[[69, 19, 61, 22, 50, 83], [14, 58, 70, 52, 79, 80]] Answer: 69, 80
[390, 601, -389, -215, -580] Answer: 390, -580
[459, 878, 509, 228, 346, 627] Answer: 459, 627
[825, 632, -836, 908, 281] Answer: 825, 281
[81, 71, 158, 241, 200, 88, 58] Answer: 81, 58
[[113, 119, 75, 194], [217, 42, 3, 213]] Answer: 113, 213
---
[[34 42 58 71 60 47 15]
 [46 69 74 85 44 78 51]
 [53 33 36 30 66 26 40]] --> 58

[[ 72 169 147 141]
 [192  99 126 115]
 [114  63  60 161]] --> 147

[[7461 7289 8329 4448 6956]
 [6503 8556 6902 2795 7011]
 [5996 9018 7253 2244 7060]] --> 8329

[[ 15   4   2  -6]
 [ -9  41  -1 -37]
 [ 50  16  14   0]] --> 2

[[ 972  546   64  996]
 [ 507 -408 -751  628]
 [  64  101  387  341]] --> 64

[[91 26 68 51 66]
 [97 16 69 47 68]
 [59 46 58 51 76]] --> 68

[[-762  345  530  193]
 [-661  591  290  455]
 [-552   72  775  171]] --> 530
---
[24, 34, -26, -20, 29, -10, 32] yields 32, 24
[[19, 55, 47, 31, 64, 82], [90, 56, 42, 54, 16, 56]] yields 82, 90
[1, 1, 1, 8, 9, 1] yields 1, 1
[0, 2, 3, 4, 6, 6, 8] yields 8, 0
[7, 1, 6, 4, 8] yields 8, 7
[82, 45, 102, 111, 139, 227, 249] yields 249, 82
[174, 41, 67, 194] yields 194, 174
[-14, -9, 15, -33, 33] yields 33, -14
[13, 34, -4, -30, -28] yields -28, 13
[73, 24, 37, 77, 66] yields 66, 73
---
[[ 6.60 -3.74  1.91 -2.24  3.14]
 [ 6.53 -3.70  1.89 -2.22  3.11]
 [ 6.71 -3.84  1.86 -2.24  3.16]]	1.89

[[-0.62  1.44  5.68 -0.20 -3.07 -0.93 -2.50]
 [-0.57  1.43  6.04 -0.94 -3.07 -0.69 -1.99]
 [-0.59  3.95  2.89 -0.66 -3.52  1.12 -5.26]]	-3.07

[[-0.77  0.34  1.96 -0.09  1.54]
 [-2.07  2.83  0.85  5.68  0.72]
 [ 3.22 -5.52 -0.98  1.61 -0.64]]	0.85

[[ 7.10  6.52  2.63 -3.21 -0.77  5.51  2.69]
 [-2.97 -4.40 -6.65 -4.85 -0.30 -0.67 -3.98]
 [-6.97 -1.00  5.44  3.33  4.98 -6.73 -6.08]]	-0.30

[[-4.20  4.89 -5.75 -2.09]
 [-0.56 -0.32  0.04 -0.13]
 [-0.63 -1.16  0.21 -0.03]]	-0.32

[[ 1.59 -1.15  0.14  0.68]
 [-0.98 -3.37 -0.20  4.47]
 [-6.29 -2.57  6.54 -3.68]]	-3.37
---
 5.22  -3.70  -2.87   3.29  -0.94   2.75
-2.60   6.57   2.75  -2.15   2.93  -3.23
 6.70  -2.49  -3.29   3.54   2.38   1.67
Out: -3.23

 6.09   4.47  -0.16  -1.27
 3.64  -1.56  -1.11   1.39
Out: 1.39

 1.77  -1.77   0.10  -0.34   1.61
 3.89   1.15   6.21   0.47   4.60
Out: 4.60

 1.87  -2.83  -1.79   0.94
 4.39   2.06   4.60   1.98
 4.49  -7.03  -4.08   3.57
Out: 1.98

-3.21   0.42  -0.09   5.69  -3.81
-1.17  -2.16   2.99   1.31  -2.11
 1.90  -1.16  -0.06   2.45   0.25
Out: -2.11

 3.18  -2.42   2.88   2.05
 6.10   6.19  -6.66   4.73
 1.06   4.33  -2.79   4.18
Out: 4.73

-4.71  -0.21  -6.77   3.40
-4.71  -1.26  -6.44  -0.58
 4.05   1.89  -2.28   3.39
Out: -0.58

-5.45   4.61  -5.48   2.26
-6.12  -0.46   4.58  -0.96
-3.27   5.56  -1.55  -4.32
Out: -0.96
---
[[-0.48  1.70 -0.17 -3.10 -3.08 -2.92]
 [-5.54 -1.39  4.70 -0.65 -4.17  0.76]
 [ 2.00 -2.79 -5.07  0.65  1.19  1.10]] ⇒ 0.76

[[-5.51  1.81  5.63  0.44 -1.59 -0.01  1.50]
 [-0.33 -1.22  5.69  3.98 -1.86 -3.06  3.38]
 [ 0.77 -1.72 -1.95 -0.76 -1.18  0.32  5.87]] ⇒ 3.38

[[ 7.13  4.14 -5.03 -6.37  1.47 -1.91]
 [ 3.54 -3.22 -1.42  1.35 -1.31 -2.32]
 [-4.75 -3.58  5.21  3.21  0.94  5.30]] ⇒ -2.32

[[ 3.15 -1.59 -0.04  5.81  1.06 -4.18  0.18]
 [ 0.73 -1.45  2.29 -3.44  0.78 -0.51  5.41]
 [ 1.29 -4.58  5.18 -1.86 -2.65  1.33  1.85]] ⇒ 5.41

[[ 1.64  2.59 -4.55  0.44]
 [-2.12 -3.57  6.46 -0.58]
 [ 5.00  1.00  4.37  1.17]] ⇒ -0.58

[[-4.89  5.95  4.55  0.63  1.68 -1.50  1.21]
 [-3.31  5.41  4.72  2.37 -2.48  0.38 -4.26]
 [-0.88 -1.40 -2.82  1.71 -1.82  0.46  1.51]] ⇒ -4.26
---
-19.06,-5.58,107.96,116.44,-60.07
8.80,-94.61,64.28,73.42,-174.18
-> -5.58

0.1,-143.6,44.5,74.4,-47.7,-82.0
126.7,-144.0,29.0,-7.0,-15.4,-1.4
235.2,-177.5,-29.9,-49.7,36.6,-54.6
-> -143.6

0.98,-94.28,-188.95,-174.84,-208.44,-60.41,-2.33
-89.56,116.66,-129.60,1.81,-95.01,162.15,-92.92
149.21,-19.39,9.32,124.03,48.07,-160.45,-175.35
-> -94.28

-114.8,-166.4,57.7,-112.4,116.0 -> -166.4

0.01,-0.16,-0.05,-0.04,-0.08,0.12 -> -0.16

-216.68,-185.17,117.96,-30.29,-57.69,-6.80
110.22,190.98,-88.94,-178.83,90.87,-92.98
-105.38,-51.01,50.76,-114.77,7.47,-1.75
-> -185.17
---
[211, 113, 11, 250] ⇒ 211, 250
[-148, -816, 540, -152, -344] ⇒ -148, -344
[[5, 8, 7, 5], [1, 5, 6, 9]] ⇒ 5, 9
[183, 102, 5, 215] ⇒ 183, 215
[155, 191, 307, 427, 920, 279, 790] ⇒ 155, 790
[-698, 653, 592, 296] ⇒ -698, 296
[[3, 7, 2, 6, 6, 5], [6, 3, 7, 5, 2, 3]] ⇒ 3, 3
[[12, -26, -32, -21, -26, -32, -20], [20, -31, -33, -37, -25, -28, -32], [26, -30, -23, -35, -28, -35, -39]] ⇒ 12, -39
---
[-242 -655  770  803 -382] => 803

[[ 860   60 -134 -183 -302 -535  648]
 [-254  493 -442 -688 -190  186 -187]] => -183

[4 2 8 5 0 6 5] => 5

[ 394  613 -173  321 -185 -972] => 321

[ 84 132   4  11 242 104] => 11

[541 179 545 758  48 845] => 758

[7 1 6 8 6] => 8

[128 638 989 691 729 228] => 691

[-562  200  150  204  624 -617  502] => 204

[108 172 226  37 190] => 37
---
[312 232 854 653 372 983] Out: 312, 983

[[5 5 2 4 2 7]
 [0 6 5 8 3 1]] Out: 5, 1

[-348 -584  862  -10] Out: -348, -10

[[27 29 16 26 79 64 40]
 [52 52 34 48 27 29 37]] Out: 27, 37

[637 571  40 557 791] Out: 637, 791

[-961   98  438    9  358  925] Out: -961, 925

[ 211  855 -387  682 -804  125] Out: 211, 125

[78 42 81 45 84  8 25] Out: 78, 25
---
[[ 1.01 -6.51  6.12  0.09  1.23  0.10  0.14]
 [-0.30 -1.58  1.81 -0.29  3.72 -4.11 -3.03]
 [ 0.43 -1.94  0.41  3.30  2.34 -4.11 -3.47]] -> -4.11

[[-0.14  0.87  1.80  1.02  2.02 -3.70 -0.55]
 [-2.44  2.37  0.48  0.12 -0.40 -5.73  0.45]] -> -3.70

[[ 5.47  2.45  5.73  1.19  1.59  3.24]
 [ 4.02  2.14  3.24  2.04  1.12  3.86]
 [-1.57 -0.80  1.29 -1.78  1.27 -4.54]] -> 1.12

[[-1.87 -0.17  0.97  0.70 -3.19]
 [-5.09 -0.92 -0.46  2.56 -7.77]
 [-4.20 -2.42 -6.79  2.70 -0.99]] -> 2.56

[[0.15 0.00 0.23 1.18 3.45 6.74 3.54]
 [5.19 0.85 0.23 0.56 0.46 0.62 0.34]] -> 6.74

[[ 5.91  2.14  5.73  5.38 -6.27]
 [-6.04  5.54  6.25  0.62 -5.50]
 [-5.30  4.63 -5.44  6.12 -5.16]] -> 0.62
